Below are the code and all the weights of a small trained network. Each question names an input and a class and asks about switching units off, where a switched-off unit gives its printed mean instead of its output.

import numpy as np


def w(rows, s, z=0):
    codes = np.array(rows[::2]) - 128.0
    scale = np.full(codes.shape[1], s)
    scale[-1] = z or s
    return codes * scale


def f(y):
    return y / 2 * (1 + np.tanh(0.7978845608 * (y + 0.044715 * y**3)))


def log_softmax(a):
    a = a - a.max(-1, keepdims=True)
    return a - np.log(np.exp(a).sum(-1, keepdims=True))


def net(x, mask):
    res = np.array(x, float).reshape(1, 3) / 4 @ E
    y = f(res @ A[0][:, :-1].T + A[0][:, -1])
    res = res + np.where(mask, y, B[0][:, -1]) @ B[0][:, :-1]
    return log_softmax(res[-1] @ U[:, :-1].T + U[:, -1])


A, B = {}, {}
E = w([
[45,199,115,204],'x0',
[150,178,255,185],'x1',
[68,243,146,2],'x2',
],0.0099)
A[0] = w([
[111,168,54,144,221],'n0',
[247,117,192,137,220],'n1',
[157,222,229,156,189],'n2',
[149,51,132,184,146],'n3',
[127,125,140,48,165],'n4',
[143,10,63,128,220],'n5',
[88,212,122,43,254],'n6',
[184,47,89,180,235],'n7',
[84,119,55,153,169],'n8',
[68,70,79,147,110],'n9',
],0.014,0.007)
B[0] = w([
[123,237,157,92,180],'n0',
[74,44,105,165,214],'n1',
[90,167,159,246,243],'n2',
[133,133,60,115,201],'n3',
[132,118,204,93,174],'n4',
[198,112,134,102,219],'n5',
[75,171,192,83,251],'n6',
[194,97,28,118,230],'n7',
[208,210,74,90,175],'n8',
[149,167,127,155,164],'n9',
],0.012,0.018)
U = w([
[80,83,101,232,177],'0',
[175,3,83,122,5],'1',
[31,179,194,40,140],'2',
[42,186,254,241,137],'3',
[252,206,109,136,186],'4',
[170,12,217,79,137],'5',
],0.0086,0.0032)

Each question gives the input, the list of numbers given to net, and the class t.
The units are the neurons (one row each of A and B). Each row of codes is followed by its name. A weight is (code - 128) times the scale printed after its matrix; where a second scale follows, it is the last column's (A, B and U).
mask holds one flag per neuron, in row order. A switched-off neuron (its flag False) gives its mean, the last column of its row in B, instead of its output. The means were averaged over made-up inputs and are rounded, as every weight is.
A unit's drop is (log p(t) with every unit on - log p(t) with that unit switched off) / (log p(t) with every unit on - log p(t) with every unit switched off).
The circuit of an input: a set's keep is (log p(t) with only the set's units on - log p(t) with every unit switched off) / (log p(t) with every unit on - log p(t) with every unit switched off). Starting from all 10 units, units are removed one at a time, each time the one whose removal leaves the highest keep (on an exact tie, the one counted first), for as long as the keep stays at least 0.8.
units of the circuit, in order: the units of the circuit, biggest drop first
most important unit: the unit with the biggest drop
k most important neurons: the k neurons with the biggest drops, biggest first
drop when u is switched off: that unit's drop, to one decimal
input [-5,8,-4], class 0: most important unit : n2
input [-8,-7,1], class 5: 3 most important neurons : (n4 n2 n3)
input [-4,2,1], class 5: 4 most important neurons : (n2 n0 n6 n9)
input [6,-3,1], class 2: 2 most important neurons : (n7 n2)
input [5,2,-4], class 4: units of the circuit, in order : (n1 n6)
input [0,0,2], class 2: 2 most important neurons : (n2 n1)
input [-4,-7,-6], class 4: 2 most important neurons : (n8 n9)
input [-5,3,1], class 5: 4 most important neurons : (n0 n6 n2 n9)
input [8,-7,1], class 4: 4 most important neurons : (n8 n9 n1 n4)
input [-6,-4,0], class 1: 3 most important neurons : (n6 n7 n0)
input [-5,7,0], class 3: 4 most important neurons : (n7 n2 n3 n5)
input [-6,-2,3], class 2: 2 most important neurons : (n7 n6)
input [-2,5,-6], class 1: drop when n7 is switched off : 0.2
input [-8,-2,4], class 2: units of the circuit, in order : (n7)
input [-8,0,0], class 1: drop when n6 is switched off : 0.3
input [7,-6,-1], class 4: drop when n1 is switched off : 0.0
